Up to rounding, each matrix moves every point onto a flat space through zero. How many dimensions does that space have?
0.87,-0.18,-0.07,0.28
-0.18,0.76,-0.10,0.37
-0.07,-0.10,0.96,0.16
0.28,0.37,0.16,0.41
 -> 3

0.28,0.15,-0.35,0.24
0.15,0.81,0.23,0.28
-0.35,0.23,0.67,-0.21
0.24,0.28,-0.21,0.24
 -> 2

0.83,-0.03,-0.22,-0.30
-0.03,0.15,-0.28,0.21
-0.22,-0.28,0.64,-0.32
-0.30,0.21,-0.32,0.38
 -> 2

0.65,-0.26,0.40,-0.03
-0.26,0.10,-0.16,0.01
0.40,-0.16,0.25,-0.02
-0.03,0.01,-0.02,0.00
 -> 1

0.76,-0.30,-0.27,0.15
-0.30,0.63,-0.33,0.18
-0.27,-0.33,0.70,0.16
0.15,0.18,0.16,0.91
 -> 3

0.82,0.21,-0.24,0.22
0.21,0.76,0.27,-0.26
-0.24,0.27,0.69,0.29
0.22,-0.26,0.29,0.73
 -> 3

0.51,-0.20,0.42,-0.19
-0.20,0.08,-0.16,0.08
0.42,-0.16,0.34,-0.16
-0.19,0.08,-0.16,0.07
 -> 1

0.69,0.23,-0.07,0.39
0.23,0.08,-0.02,0.13
-0.07,-0.02,0.01,-0.04
0.39,0.13,-0.04,0.22
 -> 1

0.98,0.11,-0.08,0.02
0.11,0.38,0.46,-0.10
-0.08,0.46,0.66,0.08
0.02,-0.10,0.08,0.98
 -> 3

0.11,0.10,0.19,0.24
0.10,0.98,-0.09,0.04
0.19,-0.09,0.39,0.44
0.24,0.04,0.44,0.52
 -> 2

0.39,0.18,0.21,0.40
0.18,0.14,0.29,0.06
0.21,0.29,0.77,-0.22
0.40,0.06,-0.22,0.70
 -> 2

0.97,0.10,-0.12,-0.06
0.10,0.05,0.10,-0.17
-0.12,0.10,0.34,-0.45
-0.06,-0.17,-0.45,0.64
 -> 2

0.90,0.20,0.22,0.00
0.20,0.60,-0.45,-0.01
0.22,-0.45,0.50,-0.01
0.00,-0.01,-0.01,1.00
 -> 3

0.34,0.32,-0.33,-0.12
0.32,0.85,0.16,0.06
-0.33,0.16,0.83,-0.06
-0.12,0.06,-0.06,0.98
 -> 3

0.91,0.01,0.03,0.29
0.01,0.30,-0.46,0.03
0.03,-0.46,0.70,-0.04
0.29,0.03,-0.04,0.10
 -> 2

0.59,-0.26,0.39,-0.16
-0.26,0.31,-0.20,-0.33
0.39,-0.20,0.26,-0.04
-0.16,-0.33,-0.04,0.84
 -> 2

0.69,-0.16,-0.38,0.21
-0.16,0.04,0.09,-0.05
-0.38,0.09,0.21,-0.11
0.21,-0.05,-0.11,0.06
 -> 1

0.87,0.00,0.20,0.27
0.00,1.00,0.00,0.00
0.20,0.00,0.69,-0.42
0.27,0.00,-0.42,0.43
 -> 3

0.05,-0.18,-0.09,-0.07
-0.18,0.68,0.34,0.27
-0.09,0.34,0.17,0.14
-0.07,0.27,0.14,0.11
 -> 1

0.92,0.08,0.16,0.21
0.08,0.26,-0.38,0.21
0.16,-0.38,0.62,-0.26
0.21,0.21,-0.26,0.19
 -> 2

0.00,0.00,-0.01,0.01
0.00,0.06,0.12,-0.20
-0.01,0.12,0.26,-0.42
0.01,-0.20,-0.42,0.68
 -> 1

0.93,0.08,0.05,0.23
0.08,0.81,0.23,-0.30
0.05,0.23,0.07,-0.08
0.23,-0.30,-0.08,0.19
 -> 2

0.22,-0.18,-0.28,0.25
-0.18,0.96,-0.06,0.06
-0.28,-0.06,0.90,0.09
0.25,0.06,0.09,0.92
 -> 3

0.77,-0.22,0.16,-0.32
-0.22,0.73,0.34,-0.18
0.16,0.34,0.26,-0.22
-0.32,-0.18,-0.22,0.24
 -> 2

0.86,0.27,-0.21,-0.02
0.27,0.08,-0.07,-0.01
-0.21,-0.07,0.05,0.01
-0.02,-0.01,0.01,0.00
 -> 1

0.80,0.06,-0.09,-0.38
0.06,0.15,0.34,-0.09
-0.09,0.34,0.85,-0.10
-0.38,-0.09,-0.10,0.21
 -> 2

0.21,-0.01,-0.36,-0.19
-0.01,0.00,0.02,0.01
-0.36,0.02,0.62,0.33
-0.19,0.01,0.33,0.17
 -> 1

0.66,0.05,-0.47,-0.07
0.05,0.39,-0.07,0.48
-0.47,-0.07,0.33,0.01
-0.07,0.48,0.01,0.62
 -> 2

1.00,-0.01,-0.03,0.05
-0.01,0.98,-0.08,0.11
-0.03,-0.08,0.67,0.46
0.05,0.11,0.46,0.35
 -> 3
